Each row has a name. After each piece below comes the name of the row it's from, unless a question asks for something else. Each question is about the rows just above it. Places in a row count from 1.

[118  89 127  56 199  88 115 136 148 155 133 137 159 112 132 130 110 110
 190 168  97  95 101 109 130 140 163 153  66] = k665
[ 99 167 123 137 114 132 137 168 163 151 115  79  84 185 151 123 107  91
 105 141 200 115 130 112 156 117 152 111 159] = k802
[224  89 147 148  96 153  89  84  89 148 124 172 118 130  90 123 127 128
  97 112  97 149 128 134 142 138  94 140 182] = k479
[ 84  94 132 182  98 142 194 165  90  80 155 116 138 124 125 135 115 120
  86 100 105 108 148 125 103  72 137 152 129] = k358
[118  89 127  56 199 107 115 136 148 155 133 137 159 112 132 130 110 110
 190 168  97 152 139 152 130 141 103  88 128] = k721
[107 177  84 135 107 109 122 102 161 129 129 123 134 130 167 105 176 161
 179 158 164  96 100 110 129 140 163 153  67] = k232
[ 89 118 127 131 109 111 123  98 154 126 138 130 144 125 168 104 171 168
 181 160 160  96  95 113 128 141 163 150  67] = k770
[119  77 141  74 193 105  81 141 162 132  93 114 130  98 104 154 135 116
 146 113  82 161 159 137 111 156 103 112 100] = k922
Does one of the named rows hold [130 110] side by side, in this order? => yes
Count the entries of [118  89 127  56 199 107 115 136 148 155 133 137 159]: => 13
Which row holds [118  89 127  56 199  88 115 136 148 155 133 137 159 112 132 130 110 110
 190 168  97  95 101 109 130 140 163 153  66]? => k665
Count of [89] in k479: => 3
Is [124 135] printed in one of the named rows, side by side and in this order? => no
Among the named rows, does one hold [161 129] next to each other, in this order? => yes

[130 129 125 163 127 130 159] -> k802
[179 125 135 138 131 131 128] -> k721
[198 124 132 128 129 129 130] -> k168
[128 130 123 129 132 128 193] -> k332
[130 129 125 163 173 132 131] -> k232
[130 130 130 133 130 126 128] -> k358
[128 131 129 139 130 131 170] -> k843
[140 129 131 133 129 126 125] -> k770
[128 190 128 128 134 130 128] -> k479
[126 125 130 194 127 130 130] -> k922
Which row holds [128 131 129 139 130 131]? => k843
[128 131 129 139 130 131 170] is in which row? => k843
How many entries does [128 190 128 128] have? => 4
Is [126 125 130 194 127] printed in one of the named rows, side by side and in this order? => yes
How many times does k358 hold [131]? => 0
Where do [131 133 129] appear? => k770
Row and place of [123] in the named rows: => k332, 3

[ 49  94 148 164 120 141 130 154 155 144  92 115 116 125 149  94 143 126
 136 142 145  86  81 130 105 131 133 173  78] = k843
[ 92  79 143  83 152 135 149 108  74 105 155 144 134 122 122 119 154 105
 117 105 147 149 173  95 159 109 133 119 171] = k802
[116 124 176 108 210 201 215 131 101 145 145  96 143 113 143 113 144 123
 104 120 139  97 133 117 133 169 124 105 138] = k922
[138 141  81 151  45 141 153  94 142  96 121 133 111 132 132 123  81 112
 141 142 133 144 114 109  81  64  80 138 103] = k232
Number of entries in [116 124 176 108 210 201 215 131 101 145 145  96 143 113 143]: => 15
Count the entries of [ 49  94 148 164 120 141 130 154 155 144  92 115 116 125]: => 14
Times [141] occurs in k232: => 3
Is [153  94 142] printed in one of the named rows, side by side and in this order? => yes
Row and place of [97] in the named rows: => k922, 22
Where do [153  94] appear? => k232
Count the entries of [138 141  81 151  45 141 153  94 142  96 121 133 111 132 132 123  81 112
 141 142 133 144 114 109  81  64  80 138 103]: => 29

[141  96 114 144  71 147 119 113 104 108 123 145 126 110 151 154 111 157
 123 100 130  94 167 155 147 148 136 159  93 127 143 155 154 116 107 138
 110 123 102 165  78 119  89 157 107 146 153 148 125 108 147 144 142] = k332
[140  76 150 143  77 139 120 104 123 137 150  91 125 102 121 154 145 132
 131 134 130 104 165 125  89 149 154 130 139 144 108 115 112 105  86 101
 119 148 129 105  70 148 141 114 157 157 110 113 139 115 139 128 122] = k665
[141  84 119 108 102 135 123 114 147 105 105 119 147 128 145 129 101 118
 116 138 148 135 117 137 147 141 136 126 156 144 155  99 154 119  78 173
 136  94 104  50 113 126 125 165 157 157 132 117  96 107 126 104 102] = k843
[ 90 152 152 122 165 146  94 114 148 123 114 145 147 106 117 143 144 139
 130 161 148 150 161 142 141 149 154 141 114 131 157 173 117 161 107 108
  97 177 135 165 111 132 114 127 106 119 122 165 147 132  97 114  91] = k770
Row and place of [151] in the named rows: => k332, 15
Row and place of [112] in the named rows: => k665, 33
Times [114] occurs in k770: => 5

